Here is a tiny trained network, its code and every weight. The questions are about switching its units off for an input and a class, where a switched-off unit gives its printed mean instead of its output.

import numpy as np


def w(rows, s, z=0):
    codes = np.array(rows[::2]) - 128.0
    scale = np.full(codes.shape[1], s)
    scale[-1] = z or s
    return codes * scale


def norm(h):
    return h / np.sqrt((h * h).mean(-1, keepdims=True) + 1e-5)


def f(y):
    return y / 2 * (1 + np.tanh(0.7978845608 * (y + 0.044715 * y**3)))


def log_softmax(a):
    a = a - a.max(-1, keepdims=True)
    return a - np.log(np.exp(a).sum(-1, keepdims=True))


def net(x, mask):
    res = np.array(x, float).reshape(1, 7) / 4 @ E
    u = 0
    for l in range(3):
        y = f(norm(res) @ A[l][:, :-1].T + A[l][:, -1])
        res = res + np.where(mask[u : u + 7], y, B[l][:, -1]) @ B[l][:, :-1]
        u += 7
    return log_softmax(norm(res)[-1] @ U[:, :-1].T + U[:, -1])


A, B = {}, {}
E = w([
[114,189,254,180],'x0',
[131,127,128,127],'x1',
[130,126,128,132],'x2',
[172,52,205,47],'x3',
[121,129,127,126],'x4',
[228,222,117,59],'x5',
[135,129,126,132],'x6',
],0.0087)
A[0] = w([
[86,147,140,117,79],'0.n0',
[25,198,72,139,65],'0.n1',
[128,84,4,85,1],'0.n2',
[178,31,145,87,49],'0.n3',
[79,1,123,248,90],'0.n4',
[163,232,122,29,163],'0.n5',
[76,98,185,40,116],'0.n6',
],0.0082,0.0063)
B[0] = w([
[160,124,135,132,107],'0.n0',
[221,69,100,202,154],'0.n1',
[175,71,68,142,165],'0.n2',
[162,114,149,222,146],'0.n3',
[27,210,101,2,231],'0.n4',
[15,134,95,105,252],'0.n5',
[152,119,110,206,160],'0.n6',
],0.0085,0.0049)
A[1] = w([
[180,64,217,60,40],'1.n0',
[222,76,189,15,4],'1.n1',
[135,91,40,112,155],'1.n2',
[187,111,171,49,38],'1.n3',
[159,161,95,158,54],'1.n4',
[255,246,91,39,60],'1.n5',
[68,169,223,163,102],'1.n6',
],0.0089,0.0039)
B[1] = w([
[121,93,97,212,162],'1.n0',
[91,73,158,202,158],'1.n1',
[169,161,169,111,253],'1.n2',
[98,77,127,169,131],'1.n3',
[129,101,145,156,112],'1.n4',
[7,120,93,136,201],'1.n5',
[194,140,104,63,244],'1.n6',
],0.013,0.0039)
A[2] = w([
[154,127,100,228,113],'2.n0',
[247,117,139,82,9],'2.n1',
[132,184,217,141,116],'2.n2',
[124,188,67,67,161],'2.n3',
[131,64,58,92,118],'2.n4',
[113,91,169,92,2],'2.n5',
[141,198,82,208,34],'2.n6',
],0.015,0.0041)
B[2] = w([
[136,98,210,147,154],'2.n0',
[169,88,157,57,153],'2.n1',
[188,147,4,119,155],'2.n2',
[137,88,195,130,252],'2.n3',
[169,222,134,171,181],'2.n4',
[65,147,110,202,133],'2.n5',
[129,16,141,147,156],'2.n6',
],0.013,0.011)
U = w([
[9,150,108,82,113],'0',
[135,102,150,118,254],'1',
[127,38,141,231,51],'2',
[224,177,86,107,83],'3',
],0.015,0.0082)

Each question gives the input, the list of numbers given to net, and the class t.
The units are the neurons (one row each of A and B). Each row of codes is followed by its name. A weight is (code - 128) times the scale printed after its matrix; where a second scale follows, it is the last column's (A, B and U).
mask holds one flag per neuron, layer by layer. A switched-off neuron (its flag False) gives its mean, the last column of its row in B, instead of its output. The means were averaged over made-up inputs and are rounded, as every weight is.
A unit's drop is (log p(t) with every unit on - log p(t) with that unit switched off) / (log p(t) with every unit on - log p(t) with every unit switched off).
The circuit of an input: a set's keep is (log p(t) with only the set's units on - log p(t) with every unit switched off) / (log p(t) with every unit on - log p(t) with every unit switched off). Starting from the 12 units with the biggest drops (on a tie, the unit counted first), units are removed one at a time, each time the one whose removal leaves the highest keep (on an exact tie, the one counted first), for as long as the keep stays at least 0.8.
circuit, biggest first: the units of the circuit, biggest drop first
unit that matters most: the unit with the biggest drop
top k neurons in layer l: the k neurons of layer l with the biggest drops, biggest first
drop of u: that unit's drop, to one decimal
input [-6,1,0,-8,-2,4,-2], class 2: unit that matters most	2.n6
input [8,-3,-4,6,7,-7,-5], class 3: top 2 neurons in layer 0	(0.n5; 0.n6)
input [4,-2,-6,8,8,8,-5], class 0: top 3 neurons in layer 0	(0.n5; 0.n1; 0.n2)
input [2,-1,4,6,-6,-4,4], class 2: circuit, biggest first	(0.n5; 1.n0)
input [8,5,3,5,3,-5,-2], class 3: circuit, biggest first	(2.n2; 2.n3)
input [8,-6,4,-2,3,8,-4], class 0: top 2 neurons in layer 1	(1.n5; 1.n2)
input [-4,0,3,1,2,-3,7], class 3: top 3 neurons in layer 2	(2.n4; 2.n6; 2.n0)
input [-2,-1,-3,5,5,-5,-7], class 0: circuit, biggest first	(0.n4; 2.n3)
input [6,6,-2,4,6,0,5], class 3: top 2 neurons in layer 2	(2.n2; 2.n3)
input [8,-3,-5,-5,-5,-3,0], class 3: circuit, biggest first	(2.n2; 1.n6)
input [-2,-8,5,8,1,6,4], class 2: circuit, biggest first	(1.n1; 1.n0)
input [6,-2,-5,6,-1,-7,-5], class 0: top 2 neurons in layer 0	(0.n4; 0.n1)
input [-5,-4,1,5,8,5,-8], class 0: top 4 neurons in layer 1	(1.n5; 1.n6; 1.n1; 1.n3)
input [8,7,-4,3,4,8,2], class 0: circuit, biggest first	(1.n5)
input [-3,8,-3,6,7,-4,-5], class 2: top 2 neurons in layer 0	(0.n5; 0.n3)
input [-8,-5,1,4,-8,-2,-2], class 3: top 2 neurons in layer 2	(2.n4; 2.n3)
input [7,-4,-4,5,-5,6,0], class 3: top 3 neurons in layer 0	(0.n4; 0.n5; 0.n2)
input [-2,1,-2,-2,-4,1,2], class 1: top 2 neurons in layer 1	(1.n2; 1.n6)
input [-7,1,-2,2,6,-6,-8], class 3: top 2 neurons in layer 0	(0.n5; 0.n2)
input [7,8,2,1,-5,2,-5], class 3: circuit, biggest first	(2.n2)
input [-2,-4,2,8,0,8,-4], class 0: top 2 neurons in layer 2	(2.n3; 2.n6)
input [4,8,-6,7,-8,-6,2], class 2: top 3 neurons in layer 0	(0.n5; 0.n6; 0.n3)
input [-2,3,0,6,4,-7,-6], class 0: drop of 0.n4	1.1
input [3,0,-4,-5,4,-1,-7], class 2: drop of 0.n1	0.2
input [-1,2,4,-8,-4,4,0], class 2: drop of 0.n2	0.0
input [6,-1,7,-8,1,2,2], class 2: drop of 1.n2	0.1
input [-6,-3,-1,5,4,-1,1], class 3: circuit, biggest first	(2.n4)
